Here is a tiny trained network, its code and every weight. The questions are about switching its units off for an input and a target symbol, where a switched-off unit gives its printed mean instead of its output.

import numpy as np


def w(rows, s, z=0):
    codes = np.array(rows[::2]) - 128.0
    scale = np.full(codes.shape[1], s)
    scale[-1] = z or s
    return codes * scale


def norm(h):
    return h / np.sqrt((h * h).mean(-1, keepdims=True) + 1e-5)


def f(y):
    return np.maximum(y, 0)


def softmax(a):
    e = np.exp(a - a.max(-1, keepdims=True))
    return e / e.sum(-1, keepdims=True)


def log_softmax(a):
    a = a - a.max(-1, keepdims=True)
    return a - np.log(np.exp(a).sum(-1, keepdims=True))


def net(x, mask):
    ids = ['βγθλξπσ'.index(c) for c in x.split()]
    T = len(ids)
    res = E[ids] + P[:T]
    r = norm(res)
    for j in range(2):
        rows = slice(3 * j, 3 * j + 3)
        q, k, v = (r @ M[0][rows].T for M in (Q, K, V))
        z = softmax(np.where(np.tri(T) > 0, q @ k.T / 3**0.5, -1e9)) @ v
        o = O[0][rows]
        res = res + np.where(mask[j], z, o[:, -1]) @ o[:, :-1]
    y = f(norm(res) @ A[0][:, :-1].T + A[0][:, -1])
    res = res + np.where(mask[2:14], y, B[0][:, -1]) @ B[0][:, :-1]
    return log_softmax(norm(res)[-1] @ U[:, :-1].T + U[:, -1])


Q, K, V, O, A, B = {}, {}, {}, {}, {}, {}
E = w([
[159,145,117,175,147],'β',
[252,130,190,122,150],'γ',
[145,140,75,165,81],'θ',
[127,113,125,163,169],'λ',
[114,89,62,146,99],'ξ',
[85,120,141,165,142],'π',
[103,154,126,174,95],'σ',
],0.025)
P = w([
[108,141,115,94,167],'0',
[149,71,142,248,157],'1',
[143,98,147,151,150],'2',
[130,114,145,116,154],'3',
[102,189,76,117,207],'4',
[103,159,90,132,174],'5',
[107,150,104,146,147],'6',
],0.011)
Q[0] = w([
[118,101,136,118,116],'h1',
[131,142,137,116,103],'h1',
[102,118,126,90,123],'h1',
[124,97,163,83,71],'h2',
[168,77,145,251,117],'h2',
[140,72,170,142,94],'h2',
],0.032)
K[0] = w([
[126,168,112,112,122],'h1',
[127,120,141,113,111],'h1',
[139,145,144,138,96],'h1',
[105,170,87,125,166],'h2',
[143,180,166,2,129],'h2',
[87,194,90,80,152],'h2',
],0.029)
V[0] = w([
[146,127,147,88,62],'h1',
[144,100,62,162,117],'h1',
[203,196,163,119,109],'h1',
[152,166,109,126,26],'h2',
[182,58,4,112,162],'h2',
[142,48,140,82,151],'h2',
],0.023)
O[0] = w([
[115,141,70,90,171,6],'h1',
[142,77,94,177,94,210],'h1',
[112,216,125,141,140,60],'h1',
[175,137,135,171,47,133],'h2',
[129,179,253,108,118,112],'h2',
[117,131,170,56,94,61],'h2',
],0.019,0.014)
A[0] = w([
[197,87,79,122,217,154],'n1',
[143,95,125,97,59,108],'n2',
[168,63,59,29,156,61],'n3',
[172,178,88,112,54,160],'n4',
[248,134,121,116,156,254],'n5',
[110,181,162,49,137,236],'n6',
[160,166,135,231,159,71],'n7',
[199,205,88,116,89,104],'n8',
[103,131,185,197,217,84],'n9',
[103,99,230,5,109,239],'n10',
[60,55,129,79,118,121],'n11',
[83,208,106,194,143,135],'n12',
],0.015,0.0028)
B[0] = w([
[61,153,109,49,32,199],'n1',
[95,109,142,107,171,196],'n2',
[8,138,224,182,132,151],'n3',
[144,183,188,134,145,167],'n4',
[52,202,79,86,100,201],'n5',
[62,184,77,173,120,160],'n6',
[72,193,124,105,186,237],'n7',
[172,180,193,135,78,157],'n8',
[180,94,96,116,192,182],'n9',
[223,123,7,76,101,255],'n10',
[77,191,185,74,151,199],'n11',
[152,36,91,141,105,188],'n12',
],0.021,0.0084)
U = w([
[139,127,152,221,233,140],'β',
[95,221,127,128,120,171],'γ',
[141,175,225,239,51,238],'θ',
[159,65,116,86,149,137],'λ',
[205,31,193,162,29,7],'ξ',
[2,72,168,113,97,141],'π',
[97,88,29,244,65,116],'σ',
],0.0097,0.002)

Each question gives the input, a string of symbols that net reads in full, and the target symbol t.
The units are the heads (3 rows each of Q, K, V and O) and the neurons (one row each of A and B). Each row of codes is followed by its name. A weight is (code - 128) times the scale printed after its matrix; where a second scale follows, it is the last column's (O, A, B and U).
mask holds one flag per unit, heads first, then neurons. A switched-off unit (its flag False) gives its mean, the last column of its rows in O or B, instead of its output. The means were averaged over made-up inputs and are rounded, as every weight is.
A unit's drop is (log p(t) with every unit on - log p(t) with that unit switched off) / (log p(t) with every unit on - log p(t) with every unit switched off).
The circuit of an input: a set's keep is (log p(t) with only the set's units on - log p(t) with every unit switched off) / (log p(t) with every unit on - log p(t) with every unit switched off). Starting from the 12 units with the biggest drops (on a tie, the unit counted first), units are removed one at a time, each time the one whose removal leaves the highest keep (on an exact tie, the one counted first), for as long as the keep stays at least 0.8.
units of the circuit, in order: the units of the circuit, biggest drop first
unit that matters most: the unit with the biggest drop
top k neurons: the k neurons with the biggest drops, biggest first
heads that matter: for each layer, one digit per head in row order, 1 if its drop is at least 0.15 and else 0, layers parted by /
drop when u is switched off: that unit's drop, to one decimal
input λ γ σ γ ξ, target γ: unit that matters most : h2
input σ σ γ λ β θ σ, target ξ: units of the circuit, in order : [h2 n7 n5]
input λ ξ β σ λ β, target β: units of the circuit, in order : [h2 n9]
input β γ ξ θ, target π: units of the circuit, in order : [h2 h1 n10]
input σ θ γ λ θ, target ξ: units of the circuit, in order : [h2 h1 n5]
input σ π π γ θ, target λ: units of the circuit, in order : [h2 n10 h1]
input γ σ γ θ, target γ: top 2 neurons : [n6 n4]
input ξ σ σ π θ σ ξ, target π: units of the circuit, in order : [h2 n10]
input θ γ θ, target θ: heads that matter : 11
input π π σ λ, target π: units of the circuit, in order : [h2 n3]
input θ ξ ξ π σ, target ξ: units of the circuit, in order : [h2 h1 n10]
input π γ π σ γ θ γ, target λ: units of the circuit, in order : [h2 n10]
input π β θ π θ β π, target π: units of the circuit, in order : [h2 n10]
input γ γ σ, target γ: units of the circuit, in order : [h1]
input ξ σ σ γ σ, target π: heads that matter : 11
input ξ σ σ λ β σ ξ, target λ: heads that matter : 01
input γ γ θ ξ σ σ γ, target π: units of the circuit, in order : [h1 n3 h2]
input γ θ λ γ ξ, target θ: heads that matter : 11
input β σ σ θ, target β: top 2 neurons : [n9 n7]
input θ γ σ σ σ λ, target ξ: top neuron : [n7]
input θ θ σ γ β π β, target λ: top 2 neurons : [n10 n2]
input γ π θ, target λ: top 2 neurons : [n10 n2]
input θ θ β λ π θ β, target λ: drop when n10 is switched off : 0.2
input β β σ θ σ, target β: drop when h1 is switched off : 0.0
